Here is a tiny trained network, its code and every weight. The questions are about switching its units off for an input and a target symbol, where a switched-off unit gives its printed mean instead of its output.

import numpy as np


def w(rows, s, z=0):
    codes = np.array(rows[::2]) - 128.0
    scale = np.full(codes.shape[1], s)
    scale[-1] = z or s
    return codes * scale


def norm(h):
    return h / np.sqrt((h * h).mean(-1, keepdims=True) + 1e-5)


def f(y):
    return np.maximum(y, 0)


def softmax(a):
    e = np.exp(a - a.max(-1, keepdims=True))
    return e / e.sum(-1, keepdims=True)


def log_softmax(a):
    a = a - a.max(-1, keepdims=True)
    return a - np.log(np.exp(a).sum(-1, keepdims=True))


def net(x, mask):
    ids = ['αγζλμπτ'.index(c) for c in x.split()]
    T = len(ids)
    res = E[ids] + P[:T]
    q, k, v = (norm(res) @ M[0].T for M in (Q, K, V))
    z = softmax(np.where(np.tri(T) > 0, q @ k.T / 2**0.5, -1e9)) @ v
    res = res + np.where(mask[0], z, O[0][:, -1]) @ O[0][:, :-1]
    y = f(norm(res) @ A[0][:, :-1].T + A[0][:, -1])
    res = res + np.where(mask[1:17], y, B[0][:, -1]) @ B[0][:, :-1]
    return log_softmax(norm(res)[-1] @ U[:, :-1].T + U[:, -1])


Q, K, V, O, A, B = {}, {}, {}, {}, {}, {}
E = w([
[101,201,74,141,130],'α',
[191,95,102,254,155],'γ',
[174,103,140,172,161],'ζ',
[251,115,118,231,190],'λ',
[152,69,25,143,138],'μ',
[31,163,214,176,132],'π',
[93,162,194,71,155],'τ',
],0.013)
P = w([
[145,2,144,137,107],'0',
[22,105,193,173,184],'1',
[31,93,198,182,189],'2',
[62,95,174,164,213],'3',
[101,110,151,142,221],'4',
[96,112,163,158,215],'5',
[110,119,164,154,218],'6',
[112,129,158,168,214],'7',
[115,135,164,171,217],'8',
[113,141,163,177,224],'9',
],0.0074)
Q[0] = w([
[99,18,16,36,17],'h1',
[158,2,84,175,232],'h1',
],0.0064)
K[0] = w([
[101,172,152,128,248],'h1',
[159,79,50,178,122],'h1',
],0.013)
V[0] = w([
[101,132,32,133,150],'h1',
[110,2,74,62,81],'h1',
],0.0098)
O[0] = w([
[12,119,75,121,224,252],'h1',
[71,213,184,251,146,202],'h1',
],0.015,0.0019)
A[0] = w([
[137,249,165,121,174,107],'n1',
[139,127,80,185,149,71],'n2',
[74,106,115,71,63,236],'n3',
[198,47,128,103,100,32],'n4',
[157,149,183,115,9,68],'n5',
[124,144,127,114,68,188],'n6',
[73,133,105,74,129,241],'n7',
[87,152,98,145,134,59],'n8',
[119,57,92,86,100,126],'n9',
[121,131,166,133,117,50],'n10',
[112,137,137,174,70,157],'n11',
[55,145,120,145,123,133],'n12',
[115,160,47,137,102,166],'n13',
[152,183,148,158,57,177],'n14',
[150,197,144,135,103,56],'n15',
[107,127,95,184,81,5],'n16',
],0.014,0.0022)
B[0] = w([
[112,201,112,135,163,253],'n1',
[130,185,192,97,71,246],'n2',
[199,94,196,195,108,151],'n3',
[87,82,96,132,110,247],'n4',
[116,80,73,106,94,179],'n5',
[133,92,63,96,120,143],'n6',
[123,106,216,249,104,195],'n7',
[100,134,101,157,198,199],'n8',
[150,141,73,72,172,170],'n9',
[191,152,139,141,149,152],'n10',
[146,150,103,2,130,157],'n11',
[127,30,138,171,110,231],'n12',
[108,109,167,176,136,165],'n13',
[93,113,82,90,186,170],'n14',
[158,151,45,189,208,154],'n15',
[62,170,110,61,150,142],'n16',
],0.0095,0.0059)
U = w([
[10,118,113,142,129,147],'α',
[107,199,167,131,117,133],'γ',
[152,229,113,129,190,2],'ζ',
[168,78,189,174,106,146],'λ',
[92,157,117,130,98,46],'μ',
[90,87,104,76,103,126],'π',
[112,134,30,66,163,152],'τ',
],0.012,0.0039)

Each question gives the input, a string of symbols that net reads in full, and the target symbol t.
The units are the heads (2 rows each of Q, K, V and O) and the neurons (one row each of A and B). Each row of codes is followed by its name. A weight is (code - 128) times the scale printed after its matrix; where a second scale follows, it is the last column's (O, A, B and U).
mask holds one flag per unit, heads first, then neurons. A switched-off unit (its flag False) gives its mean, the last column of its rows in O or B, instead of its output. The means were averaged over made-up inputs and are rounded, as every weight is.
A unit's drop is (log p(t) with every unit on - log p(t) with that unit switched off) / (log p(t) with every unit on - log p(t) with every unit switched off).
The circuit of an input: a set's keep is (log p(t) with only the set's units on - log p(t) with every unit switched off) / (log p(t) with every unit on - log p(t) with every unit switched off). Starting from the 12 units with the biggest drops (on a tie, the unit counted first), units are removed one at a time, each time the one whose removal leaves the highest keep (on an exact tie, the one counted first), for as long as the keep stays at least 0.8.
units of the circuit, in order: the units of the circuit, biggest drop first
most important unit: the unit with the biggest drop
top k neurons: the k neurons with the biggest drops, biggest first
drop when u is switched off: that unit's drop, to one decimal
input λ α π π α λ λ τ λ α, target λ: units of the circuit, in order -> h1; n7; n3
input τ λ λ λ, target τ: units of the circuit, in order -> h1; n9
input π ζ α λ α ζ α, target π: units of the circuit, in order -> h1; n1
input π α τ, target π: units of the circuit, in order -> h1; n5
input λ ζ λ τ γ, target λ: units of the circuit, in order -> h1; n2
input λ τ π, target λ: units of the circuit, in order -> h1; n3
input ζ λ τ τ λ α, target ζ: units of the circuit, in order -> h1; n15
input λ λ λ λ π ζ τ τ τ, target λ: top 2 neurons -> n3; n7
input γ λ λ, target γ: most important unit -> n2
input λ τ λ λ τ λ λ α, target λ: top 3 neurons -> n7; n3; n13
input τ α λ λ α, target τ: top 3 neurons -> n12; n9; n6
input τ τ τ π, target τ: top 2 neurons -> n5; n14
input ζ λ γ λ τ τ λ λ γ, target ζ: drop when h1 is switched off -> 0.4
input λ λ λ ζ λ λ τ π, target λ: drop when h1 is switched off -> 0.8
input α α τ λ τ λ, target α: drop when h1 is switched off -> 2.2
input τ α τ α α τ, target τ: drop when n11 is switched off -> 0.0
input ζ α γ, target ζ: top neuron -> n11
